Here is a tiny trained network, its code and every weight. The questions are about switching its units off for an input and a class, where a switched-off unit gives its printed mean instead of its output.

import numpy as np


def w(rows, s, z=0):
    codes = np.array(rows[::2]) - 128.0
    scale = np.full(codes.shape[1], s)
    scale[-1] = z or s
    return codes * scale


def norm(h):
    return h / np.sqrt((h * h).mean(-1, keepdims=True) + 1e-5)


def f(y):
    return y / 2 * (1 + np.tanh(0.7978845608 * (y + 0.044715 * y**3)))


def log_softmax(a):
    a = a - a.max(-1, keepdims=True)
    return a - np.log(np.exp(a).sum(-1, keepdims=True))


def net(x, mask):
    res = np.array(x, float).reshape(1, 7) / 4 @ E
    u = 0
    for l in range(3):
        y = f(norm(res) @ A[l][:, :-1].T + A[l][:, -1])
        res = res + np.where(mask[u : u + 5], y, B[l][:, -1]) @ B[l][:, :-1]
        u += 5
    return log_softmax(norm(res)[-1] @ U[:, :-1].T + U[:, -1])


A, B = {}, {}
E = w([
[109,173,108,131,84,167],'x0',
[180,146,155,131,162,153],'x1',
[90,70,169,148,187,253],'x2',
[203,71,105,123,132,137],'x3',
[183,180,148,168,126,159],'x4',
[133,132,67,187,170,161],'x5',
[172,124,140,126,151,6],'x6',
],0.0075)
A[0] = w([
[216,187,121,164,108,127,254],'0.n0',
[148,252,78,125,220,120,76],'0.n1',
[79,107,123,68,94,49,155],'0.n2',
[183,52,146,102,102,196,113],'0.n3',
[135,80,141,30,187,2,159],'0.n4',
],0.0064,0.0017)
B[0] = w([
[191,98,164,68,146,93,213],'0.n0',
[176,124,20,222,156,140,171],'0.n1',
[223,160,146,94,74,168,205],'0.n2',
[189,255,129,221,156,202,179],'0.n3',
[132,117,98,156,35,203,253],'0.n4',
],0.0071,0.004)
A[1] = w([
[130,211,169,182,89,45,96],'1.n0',
[125,59,2,159,162,99,58],'1.n1',
[166,238,95,155,245,19,251],'1.n2',
[43,105,205,147,66,83,212],'1.n3',
[99,82,90,129,154,190,247],'1.n4',
],0.0075,0.0012)
B[1] = w([
[125,101,136,194,76,195,198],'1.n0',
[168,148,112,151,125,186,205],'1.n1',
[70,110,114,122,110,204,253],'1.n2',
[170,194,135,1,25,93,177],'1.n3',
[105,120,66,172,96,115,221],'1.n4',
],0.0089,0.0033)
A[2] = w([
[132,61,44,255,53,159,181],'2.n0',
[85,84,74,24,169,174,198],'2.n1',
[228,133,127,221,161,46,89],'2.n2',
[192,9,112,114,100,121,187],'2.n3',
[142,169,95,119,85,179,253],'2.n4',
],0.0066,0.0025)
B[2] = w([
[150,10,161,138,154,133,255],'2.n0',
[219,99,69,122,23,172,146],'2.n1',
[57,134,95,62,145,188,149],'2.n2',
[110,220,204,128,157,132,175],'2.n3',
[152,74,115,134,103,64,224],'2.n4',
],0.011,0.0072)
U = w([
[162,3,76,194,177,151,187],'0',
[14,192,54,117,232,17,2],'1',
[69,119,74,94,202,24,14],'2',
[158,164,169,141,232,140,113],'3',
[181,100,158,47,58,38,187],'4',
[61,141,101,117,212,52,36],'5',
[19,169,51,96,85,143,103],'6',
],0.012,0.0069)

Each question gives the input, the list of numbers given to net, and the class t.
The units are the neurons (one row each of A and B). Each row of codes is followed by its name. A weight is (code - 128) times the scale printed after its matrix; where a second scale follows, it is the last column's (A, B and U).
mask holds one flag per neuron, layer by layer. A switched-off neuron (its flag False) gives its mean, the last column of its row in B, instead of its output. The means were averaged over made-up inputs and are rounded, as every weight is.
A unit's drop is (log p(t) with every unit on - log p(t) with that unit switched off) / (log p(t) with every unit on - log p(t) with every unit switched off).
The circuit of an input: a set's keep is (log p(t) with only the set's units on - log p(t) with every unit switched off) / (log p(t) with every unit on - log p(t) with every unit switched off). Starting from the 12 units with the biggest drops (on a tie, the unit counted first), units are removed one at a time, each time the one whose removal leaves the highest keep (on an exact tie, the one counted first), for as long as the keep stays at least 0.8.
circuit, biggest first: the units of the circuit, biggest drop first
unit that matters most: the unit with the biggest drop
top k neurons: the k neurons with the biggest drops, biggest first
k most important neurons of layer l: the k neurons of layer l with the biggest drops, biggest first
drop of u: that unit's drop, to one decimal
input [4,0,-7,-3,-8,6,4], class 0: circuit, biggest first => 2.n0, 1.n0
input [8,7,-4,1,3,3,7], class 0: top 2 neurons => 1.n2, 0.n1
input [-5,-1,8,-7,-3,-1,1], class 6: top 2 neurons => 2.n0, 2.n4
input [-4,1,-1,3,3,-4,1], class 3: circuit, biggest first => 2.n3, 1.n3
input [-6,-6,-2,-6,8,-2,3], class 0: unit that matters most => 1.n0
input [-6,2,-2,8,8,5,0], class 3: top 2 neurons => 0.n0, 2.n3
input [7,2,3,5,5,-8,-6], class 3: 3 most important neurons of layer 0 => 0.n3, 0.n4, 0.n1
input [-7,6,-4,8,6,-4,2], class 3: circuit, biggest first => 2.n3, 1.n3, 2.n4, 2.n2
input [7,-5,5,1,-6,1,6], class 4: circuit, biggest first => 0.n1, 1.n3
input [-6,4,6,2,-2,-4,6], class 3: circuit, biggest first => 2.n3, 2.n0
input [-7,-1,6,-6,2,0,1], class 4: circuit, biggest first => 0.n1, 1.n3, 0.n3, 2.n0
input [-3,-3,-1,5,4,-4,-3], class 3: 3 most important neurons of layer 0 => 0.n1, 0.n0, 0.n4
input [-7,4,8,-4,-6,1,8], class 4: 2 most important neurons of layer 2 => 2.n1, 2.n3
input [5,0,5,7,4,1,8], class 3: unit that matters most => 0.n0
input [8,6,-4,-7,-2,1,-3], class 0: 2 most important neurons of layer 1 => 1.n0, 1.n3
input [-5,0,7,-8,-7,0,-7], class 6: 3 most important neurons of layer 1 => 1.n3, 1.n0, 1.n1
input [-6,4,8,7,-2,-1,6], class 3: 2 most important neurons of layer 1 => 1.n2, 1.n0
input [7,-8,-8,4,7,6,2], class 0: drop of 2.n0 => 0.1
input [-4,8,3,8,4,-2,-1], class 3: drop of 2.n0 => 0.2
input [-5,-6,7,3,8,-2,7], class 3: top neuron => 0.n1
